Here is a tiny trained network, its code and every weight. The questions are about switching its units off for an input and a target symbol, where a switched-off unit gives its printed mean instead of its output.

import numpy as np


def w(rows, s, z=0):
    codes = np.array(rows[::2]) - 128.0
    scale = np.full(codes.shape[1], s)
    scale[-1] = z or s
    return codes * scale


def norm(h):
    return h / np.sqrt((h * h).mean(-1, keepdims=True) + 1e-5)


def softmax(a):
    e = np.exp(a - a.max(-1, keepdims=True))
    return e / e.sum(-1, keepdims=True)


def log_softmax(a):
    a = a - a.max(-1, keepdims=True)
    return a - np.log(np.exp(a).sum(-1, keepdims=True))


def net(x, mask):
    ids = ['ΓΔΛΠΨαβεηθξστφ'.index(c) for c in x.split()]
    T = len(ids)
    res = E[ids] + P[:T]
    u = 0
    for l in range(2):
        r = norm(res)
        for j in range(3):
            rows = slice(2 * j, 2 * j + 2)
            q, k, v = (r @ M[l][rows].T for M in (Q, K, V))
            z = softmax(np.where(np.tri(T) > 0, q @ k.T / 2**0.5, -1e9)) @ v
            o = O[l][rows]
            res = res + np.where(mask[u + j], z, o[:, -1]) @ o[:, :-1]
        u += 3
    return log_softmax(norm(res)[-1] @ U[:, :-1].T + U[:, -1])


Q, K, V, O = {}, {}, {}, {}
E = w([
[129,96,132,128,108,143,149],'Γ',
[138,159,125,123,93,149,115],'Δ',
[67,139,137,18,100,253,146],'Λ',
[134,101,117,135,93,130,161],'Π',
[124,132,173,152,108,143,168],'Ψ',
[139,156,130,130,155,135,96],'α',
[145,83,107,127,141,122,128],'β',
[146,119,183,111,97,89,152],'ε',
[119,188,137,142,70,134,158],'η',
[132,141,114,161,137,172,116],'θ',
[139,97,136,106,142,110,128],'ξ',
[130,81,156,131,110,116,175],'σ',
[158,117,128,163,107,129,141],'τ',
[137,88,123,163,148,167,132],'φ',
],0.024)
P = w([
[146,115,108,104,120,118,158],'0',
[67,72,132,164,132,102,40],'1',
[80,107,90,134,97,122,84],'2',
[106,104,98,97,64,89,73],'3',
[233,160,144,82,189,168,174],'4',
[161,110,167,123,141,184,100],'5',
[118,115,166,147,142,176,126],'6',
[117,85,100,192,2,76,26],'7',
[221,99,203,169,45,131,94],'8',
[197,101,215,158,96,160,85],'9',
],0.011)
Q[0] = w([
[131,170,131,117,228,113,156],'L0H1',
[34,143,84,148,159,47,114],'L0H1',
[90,143,159,89,159,167,187],'L0H2',
[251,133,118,148,173,128,129],'L0H2',
[92,120,117,182,87,85,93],'L0H3',
[221,185,104,112,191,127,235],'L0H3',
],0.012)
K[0] = w([
[112,95,127,237,102,46,72],'L0H1',
[252,119,73,189,123,69,164],'L0H1',
[87,96,107,159,73,30,61],'L0H2',
[1,88,160,116,101,196,80],'L0H2',
[252,138,147,92,175,170,123],'L0H3',
[80,111,133,215,147,50,57],'L0H3',
],0.0089)
V[0] = w([
[89,49,141,18,110,188,126],'L0H1',
[144,71,193,176,131,97,141],'L0H1',
[121,85,123,92,66,158,100],'L0H2',
[89,133,186,67,148,224,132],'L0H2',
[138,157,214,110,61,104,113],'L0H3',
[99,142,87,248,102,177,159],'L0H3',
],0.014)
O[0] = w([
[45,255,110,115,157,156,97,255],'L0H1',
[127,113,60,61,33,186,140,163],'L0H1',
[87,162,144,208,106,184,62,193],'L0H2',
[65,221,170,110,177,179,208,140],'L0H2',
[144,194,45,208,135,96,165,207],'L0H3',
[31,91,130,118,106,53,193,99],'L0H3',
],0.011)
Q[1] = w([
[113,125,210,82,162,147,170],'L1H1',
[102,140,118,218,66,141,212],'L1H1',
[118,149,19,165,62,120,109],'L1H2',
[138,58,109,144,154,173,119],'L1H2',
[216,135,230,104,175,134,175],'L1H3',
[113,125,172,196,22,247,95],'L1H3',
],0.011)
K[1] = w([
[75,120,138,240,157,116,2],'L1H1',
[169,185,181,139,114,154,179],'L1H1',
[202,186,178,69,135,137,209],'L1H2',
[117,121,69,49,170,28,108],'L1H2',
[118,99,100,229,117,106,72],'L1H3',
[90,128,10,110,229,206,178],'L1H3',
],0.0081)
V[1] = w([
[235,79,185,130,74,192,233],'L1H1',
[113,42,15,126,214,125,141],'L1H1',
[155,147,134,142,2,29,52],'L1H2',
[164,88,122,87,83,32,100],'L1H2',
[76,79,10,88,128,135,106],'L1H3',
[134,147,187,120,117,110,152],'L1H3',
],0.0071)
O[1] = w([
[169,30,81,121,45,219,227,99],'L1H1',
[114,119,162,75,102,60,36,3],'L1H1',
[99,61,117,208,253,114,128,212],'L1H2',
[155,156,118,187,155,37,50,35],'L1H2',
[165,44,98,254,98,170,100,199],'L1H3',
[186,232,88,40,190,92,163,75],'L1H3',
],0.0082,0.0042)
U = w([
[22,166,123,101,144,175,139,97],'Γ',
[135,201,200,182,153,76,165,107],'Δ',
[129,135,137,95,139,122,154,99],'Λ',
[82,89,131,159,113,102,118,84],'Π',
[91,126,72,69,75,129,254,137],'Ψ',
[211,94,195,87,166,134,172,254],'α',
[141,66,206,118,91,173,70,174],'β',
[216,165,46,162,118,138,141,133],'ε',
[131,108,116,187,152,35,202,144],'η',
[90,77,195,106,117,103,185,182],'θ',
[178,151,156,81,90,160,103,89],'ξ',
[114,119,106,97,80,141,139,66],'σ',
[125,103,121,116,83,71,127,145],'τ',
[68,85,185,85,65,152,153,97],'φ',
],0.0092,0.0047)

Each question gives the input, a string of symbols that net reads in full, and the target symbol t.
The units are the heads (2 rows each of Q, K, V and O). Each row of codes is followed by its name. A weight is (code - 128) times the scale printed after its matrix; where a second scale follows, it is the last column's (O and U).
mask holds one flag per head, layer by layer. A switched-off head (its flag False) gives its mean, the last column of its rows in O, instead of its output. The means were averaged over made-up inputs and are rounded, as every weight is.
A unit's drop is (log p(t) with every unit on - log p(t) with that unit switched off) / (log p(t) with every unit on - log p(t) with every unit switched off).
The circuit of an input: a set's keep is (log p(t) with only the set's units on - log p(t) with every unit switched off) / (log p(t) with every unit on - log p(t) with every unit switched off). Starting from all 6 units, units are removed one at a time, each time the one whose removal leaves the highest keep (on an exact tie, the one counted first), for as long as the keep stays at least 0.8.
units of the circuit, in order: the units of the circuit, biggest drop first
unit that matters most: the unit with the biggest drop
heads that matter: for each layer, one digit per head in row order, 1 if its drop is at least 0.15 and else 0, layers parted by /
input Ψ β η σ, target Ψ: heads that matter : 111 / 000
input ε Δ ε ξ, target ε: heads that matter : 001 / 000
input Π Ψ φ ε σ, target Ψ: heads that matter : 101 / 000
input Ψ ε α Γ, target Ψ: units of the circuit, in order : [L0H1, L0H2]
input ε Ψ Ψ Ψ Ψ β Ψ β, target Ψ: units of the circuit, in order : [L0H2, L0H1]
input Ψ η Δ τ α, target η: units of the circuit, in order : [L0H3, L0H1]
input η β φ, target η: units of the circuit, in order : [L0H3, L0H1]
input α α ε Ψ ε Ψ β η, target ε: units of the circuit, in order : [L0H3]
input α Ψ θ β η, target Ψ: units of the circuit, in order : [L0H3, L0H1]
input τ Ψ ε ε Ψ ε ε Ψ, target Ψ: heads that matter : 110 / 000
input η Ψ Ψ β ε, target Ψ: units of the circuit, in order : [L0H1, L0H3]
input α η η ε α ε, target η: heads that matter : 101 / 010
input η ε Ψ, target η: heads that matter : 101 / 000
input Λ Ψ ε ε ε Π ε ε β, target Γ: units of the circuit, in order : [L0H2]
input Ψ η α, target Ψ: units of the circuit, in order : [L0H1, L0H2, L0H3]
input α ε σ ε Ψ η Ψ ε, target Ψ: units of the circuit, in order : [L0H2, L0H1, L1H1]
input α η ε ε Δ ε, target ε: units of the circuit, in order : [L0H3, L0H2]
input β β θ, target β: heads that matter : 011 / 000
input Δ ε ξ θ, target Δ: heads that matter : 100 / 000
input ε ε ε φ α Ψ, target ε: heads that matter : 111 / 000
input β ε σ, target β: unit that matters most : L0H3
